Here is a tiny trained network, its code and every weight. The questions are about switching its units off for an input and a class, where a switched-off unit gives its printed mean instead of its output.

import numpy as np


def w(rows, s, z=0):
    codes = np.array(rows[::2]) - 128.0
    scale = np.full(codes.shape[1], s)
    scale[-1] = z or s
    return codes * scale


def norm(h):
    return h / np.sqrt((h * h).mean(-1, keepdims=True) + 1e-5)


def f(y):
    return y / 2 * (1 + np.tanh(0.7978845608 * (y + 0.044715 * y**3)))


def log_softmax(a):
    a = a - a.max(-1, keepdims=True)
    return a - np.log(np.exp(a).sum(-1, keepdims=True))


def net(x, mask):
    res = np.array(x, float).reshape(1, 6) / 4 @ E
    u = 0
    for l in range(2):
        y = f(norm(res) @ A[l][:, :-1].T + A[l][:, -1])
        res = res + np.where(mask[u : u + 12], y, B[l][:, -1]) @ B[l][:, :-1]
        u += 12
    return log_softmax(norm(res)[-1] @ U[:, :-1].T + U[:, -1])


A, B = {}, {}
E = w([
[133,125,89,152,105,104,92],'x0',
[143,130,161,93,147,164,151],'x1',
[147,120,129,114,115,141,127],'x2',
[55,118,126,173,136,254,99],'x3',
[199,187,64,196,133,113,230],'x4',
[76,213,59,46,62,135,139],'x5',
],0.0069)
A[0] = w([
[158,102,138,84,162,68,115,63],'0.n0',
[143,91,109,138,173,141,93,166],'0.n1',
[114,122,168,130,138,152,126,10],'0.n2',
[147,128,123,83,150,71,131,6],'0.n3',
[159,191,121,155,133,148,198,115],'0.n4',
[85,187,68,63,96,124,121,150],'0.n5',
[182,152,139,159,98,134,101,157],'0.n6',
[148,116,89,169,109,127,168,96],'0.n7',
[171,3,132,180,193,99,115,76],'0.n8',
[97,127,123,164,125,209,106,91],'0.n9',
[82,64,128,64,114,124,95,74],'0.n10',
[85,87,192,96,135,71,50,75],'0.n11',
],0.011,0.0021)
B[0] = w([
[132,54,115,141,62,100,242,184],'0.n0',
[83,137,152,129,70,104,230,161],'0.n1',
[136,175,56,85,55,153,123,135],'0.n2',
[101,48,107,98,131,77,166,165],'0.n3',
[144,142,119,124,194,115,80,214],'0.n4',
[96,168,247,189,94,117,136,251],'0.n5',
[91,164,142,96,159,180,138,146],'0.n6',
[145,155,82,59,184,139,115,168],'0.n7',
[89,202,200,145,80,129,109,254],'0.n8',
[131,4,61,146,62,60,254,198],'0.n9',
[210,205,102,124,230,99,103,199],'0.n10',
[210,115,99,90,209,175,89,235],'0.n11',
],0.007,0.0066)
A[1] = w([
[117,157,108,92,106,134,133,3],'1.n0',
[102,106,97,129,148,131,177,99],'1.n1',
[142,88,156,96,119,156,157,12],'1.n2',
[124,102,160,69,120,131,55,98],'1.n3',
[83,115,99,133,128,182,113,136],'1.n4',
[181,112,141,84,126,53,121,119],'1.n5',
[141,172,249,167,83,145,133,161],'1.n6',
[126,97,104,95,110,78,162,126],'1.n7',
[152,172,78,115,178,145,101,141],'1.n8',
[133,126,109,137,142,83,133,148],'1.n9',
[206,178,14,172,207,133,102,111],'1.n10',
[76,58,99,135,94,82,110,8],'1.n11',
],0.012,0.0026)
B[1] = w([
[93,145,146,170,94,108,109,121],'1.n0',
[123,116,36,46,107,125,145,142],'1.n1',
[123,183,61,199,95,68,160,136],'1.n2',
[213,190,161,143,130,149,134,153],'1.n3',
[169,45,91,110,137,75,156,141],'1.n4',
[63,66,56,126,83,148,127,195],'1.n5',
[2,245,91,148,128,119,69,254],'1.n6',
[24,92,72,179,94,200,160,159],'1.n7',
[154,119,197,115,207,171,89,169],'1.n8',
[117,108,151,103,130,225,158,150],'1.n9',
[224,69,179,99,142,150,46,212],'1.n10',
[130,63,139,136,109,58,162,137],'1.n11',
],0.0072,0.0098)
U = w([
[37,221,180,127,77,105,96,129],'0',
[241,84,165,32,176,200,88,253],'1',
[81,2,50,84,40,131,213,25],'2',
],0.0087,0.00034)

Each question gives the input, the list of numbers given to net, and the class t.
The units are the neurons (one row each of A and B). Each row of codes is followed by its name. A weight is (code - 128) times the scale printed after its matrix; where a second scale follows, it is the last column's (A, B and U).
mask holds one flag per neuron, layer by layer. A switched-off neuron (its flag False) gives its mean, the last column of its row in B, instead of its output. The means were averaged over made-up inputs and are rounded, as every weight is.
A unit's drop is (log p(t) with every unit on - log p(t) with that unit switched off) / (log p(t) with every unit on - log p(t) with every unit switched off).
The circuit of an input: a set's keep is (log p(t) with only the set's units on - log p(t) with every unit switched off) / (log p(t) with every unit on - log p(t) with every unit switched off). Starting from the 12 units with the biggest drops (on a tie, the unit counted first), units are removed one at a time, each time the one whose removal leaves the highest keep (on an exact tie, the one counted first), for as long as the keep stays at least 0.8.
units of the circuit, in order: the units of the circuit, biggest drop first
most important unit: the unit with the biggest drop
top k neurons: the k neurons with the biggest drops, biggest first
top k neurons in layer l: the k neurons of layer l with the biggest drops, biggest first
drop of u: that unit's drop, to one decimal
input [8,8,3,2,6,-8], class 0: units of the circuit, in order : (0.n8)
input [7,-4,0,-6,-8,-2], class 1: top 3 neurons : (0.n11 0.n10 0.n9)
input [-6,6,5,-6,0,-7], class 0: top 2 neurons in layer 0 : (0.n8 0.n9)
input [8,-8,-6,-4,2,2], class 2: top 3 neurons : (0.n8 0.n11 0.n10)
input [-4,-5,-3,-4,4,-2], class 1: top 3 neurons : (0.n5 0.n9 0.n4)
input [1,4,-3,7,-5,-6], class 2: top 3 neurons : (0.n9 0.n5 1.n4)
input [5,-6,8,6,-7,1], class 1: top 2 neurons : (0.n10 0.n11)
input [7,1,3,-6,0,-8], class 0: top 3 neurons : (0.n8 0.n9 1.n6)
input [7,7,-1,-7,-3,-5], class 2: top 4 neurons in layer 0 : (0.n0 0.n5 0.n3 0.n11)
input [-2,-7,-3,-6,-8,3], class 1: top 2 neurons in layer 0 : (0.n11 0.n10)
input [0,-3,3,7,6,4], class 2: top 4 neurons : (0.n9 0.n10 0.n11 0.n5)
input [-4,8,-6,2,-7,-7], class 0: top 2 neurons : (0.n8 0.n1)
input [-1,-8,-8,1,3,-2], class 1: top 2 neurons : (0.n5 0.n7)
input [-7,-2,8,-8,-5,3], class 2: most important unit : 0.n0
input [2,-6,6,-4,-8,5], class 1: top 3 neurons in layer 0 : (0.n11 0.n10 0.n8)
input [-5,8,0,-6,1,-3], class 2: drop of 0.n5 : 0.2
input [6,6,1,-7,-4,1], class 2: drop of 0.n0 : 0.8
input [5,4,4,3,0,-6], class 0: drop of 0.n8 : 1.0
input [4,2,5,1,-6,3], class 1: drop of 1.n2 : 0.0
input [-8,3,1,5,-3,2], class 2: units of the circuit, in order : (0.n9)
